Below is a small trained network, with its code and all its weights. Each question gives an input and a class and asks what happens when units are switched off, that is, made to give their printed mean instead of their output.

import numpy as np


def w(rows, s, z=0):
    codes = np.array(rows[::2]) - 128.0
    scale = np.full(codes.shape[1], s)
    scale[-1] = z or s
    return codes * scale


def f(y):
    return np.maximum(y, 0)


def log_softmax(a):
    a = a - a.max(-1, keepdims=True)
    return a - np.log(np.exp(a).sum(-1, keepdims=True))


def net(x, mask):
    res = np.array(x, float).reshape(1, 5) / 4 @ E
    y = f(res @ A[0][:, :-1].T + A[0][:, -1])
    res = res + np.where(mask, y, B[0][:, -1]) @ B[0][:, :-1]
    return log_softmax(res[-1] @ U[:, :-1].T + U[:, -1])


A, B = {}, {}
E = w([
[127,128,128,127],'x0',
[184,64,42,182],'x1',
[93,37,221,134],'x2',
[31,141,84,159],'x3',
[107,78,88,9],'x4',
],0.011)
A[0] = w([
[67,151,98,139,75],'neuron 1',
[98,150,170,67,106],'neuron 2',
[41,83,120,153,151],'neuron 3',
[97,162,210,122,125],'neuron 4',
[153,220,44,77,127],'neuron 5',
[210,159,133,95,207],'neuron 6',
[22,199,89,169,151],'neuron 7',
[71,165,148,106,174],'neuron 8',
[117,105,199,237,129],'neuron 9',
[152,167,125,245,146],'neuron 10',
[201,108,60,219,143],'neuron 11',
[132,103,119,32,176],'neuron 12',
[136,91,40,28,84],'neuron 13',
[110,168,181,140,126],'neuron 14',
[124,10,156,194,102],'neuron 15',
[135,97,97,149,4],'neuron 16',
[154,186,148,174,39],'neuron 17',
[139,127,166,236,117],'neuron 18',
[170,101,170,118,170],'neuron 19',
[118,29,218,87,91],'neuron 20',
[232,180,197,84,169],'neuron 21',
[118,217,156,97,105],'neuron 22',
[27,95,54,233,171],'neuron 23',
[183,108,177,90,144],'neuron 24',
[50,167,127,158,95],'neuron 25',
[90,10,121,33,98],'neuron 26',
[61,65,149,144,119],'neuron 27',
[143,213,70,160,163],'neuron 28',
[70,156,77,120,108],'neuron 29',
[131,32,83,148,131],'neuron 30',
[48,121,111,137,166],'neuron 31',
[156,51,99,178,96],'neuron 32',
[188,102,44,152,184],'neuron 33',
],0.011,0.003)
B[0] = w([
[173,103,98,107,174],'neuron 1',
[111,145,122,57,192],'neuron 2',
[185,115,113,144,192],'neuron 3',
[91,113,125,74,197],'neuron 4',
[144,148,254,179,249],'neuron 5',
[165,50,124,128,202],'neuron 6',
[185,90,134,126,230],'neuron 7',
[142,120,115,79,188],'neuron 8',
[175,196,105,123,210],'neuron 9',
[133,171,104,84,225],'neuron 10',
[109,130,152,84,239],'neuron 11',
[149,162,125,151,219],'neuron 12',
[151,220,103,128,241],'neuron 13',
[102,123,117,87,176],'neuron 14',
[91,150,189,115,202],'neuron 15',
[107,112,117,99,151],'neuron 16',
[129,185,91,143,174],'neuron 17',
[145,189,74,123,204],'neuron 18',
[167,79,92,165,174],'neuron 19',
[154,137,175,142,225],'neuron 20',
[155,79,94,127,224],'neuron 21',
[85,86,134,78,195],'neuron 22',
[156,89,137,112,247],'neuron 23',
[160,117,88,125,186],'neuron 24',
[129,105,114,115,183],'neuron 25',
[165,212,94,129,243],'neuron 26',
[167,133,192,174,186],'neuron 27',
[134,147,187,117,228],'neuron 28',
[170,86,121,140,189],'neuron 29',
[82,146,148,58,200],'neuron 30',
[168,96,100,145,189],'neuron 31',
[110,90,125,70,190],'neuron 32',
[100,105,157,81,231],'neuron 33',
],0.0092,0.011)
U = w([
[137,211,83,129,56],'0',
[137,141,230,160,109],'1',
[63,112,124,43,80],'2',
[192,64,88,146,80],'3',
[132,134,128,125,254],'4',
[90,120,140,146,200],'5',
[17,94,95,205,11],'6',
[28,85,54,250,43],'7',
],0.015,0.0099)

Each question gives the input, the list of numbers given to net, and the class t.
The units are the neurons (one row each of A and B). Each row of codes is followed by its name. A weight is (code - 128) times the scale printed after its matrix; where a second scale follows, it is the last column's (A, B and U).
mask holds one flag per neuron, in row order. A switched-off neuron (its flag False) gives its mean, the last column of its row in B, instead of its output. The means were averaged over made-up inputs and are rounded, as every weight is.
A unit's drop is (log p(t) with every unit on - log p(t) with that unit switched off) / (log p(t) with every unit on - log p(t) with every unit switched off).
The circuit of an input: a set's keep is (log p(t) with only the set's units on - log p(t) with every unit switched off) / (log p(t) with every unit on - log p(t) with every unit switched off). Starting from the 12 units with the biggest drops (on a tie, the unit counted first), units are removed one at a time, each time the one whose removal leaves the highest keep (on an exact tie, the one counted first), for as long as the keep stays at least 0.8.
circuit, biggest first: the units of the circuit, biggest drop first
k most important neurons: the k neurons with the biggest drops, biggest first
drop of u: that unit's drop, to one decimal
input [2,-6,-5,4,-1], class 2: circuit, biggest first : neuron 22
input [-2,-5,6,-1,6], class 0: 2 most important neurons : neuron 26; neuron 5
input [-3,8,1,7,-3], class 2: 2 most important neurons : neuron 30; neuron 11
input [8,-6,-2,6,-8], class 0: 4 most important neurons : neuron 9; neuron 18; neuron 17; neuron 10
input [1,-4,5,-5,5], class 0: 2 most important neurons : neuron 26; neuron 5
input [-4,-2,8,8,2], class 1: 2 most important neurons : neuron 27; neuron 15
input [0,3,-1,6,5], class 3: circuit, biggest first : neuron 29; neuron 31
input [1,8,5,0,-7], class 2: 2 most important neurons : neuron 32; neuron 11
input [-6,-2,6,-8,0], class 3: 4 most important neurons : neuron 5; neuron 21; neuron 19; neuron 24
input [2,-7,4,5,-3], class 2: 2 most important neurons : neuron 4; neuron 5
input [-1,-7,5,2,-1], class 2: 3 most important neurons : neuron 5; neuron 4; neuron 2
input [-1,0,-2,-6,-3], class 3: 2 most important neurons : neuron 21; neuron 6
input [-4,8,-3,2,6], class 2: drop of neuron 33 : 0.5
input [-1,6,7,4,-1], class 1: circuit, biggest first : neuron 15
input [-2,7,6,0,6], class 2: drop of neuron 33 : 0.4
input [0,6,5,0,5], class 2: drop of neuron 32 : 1.3
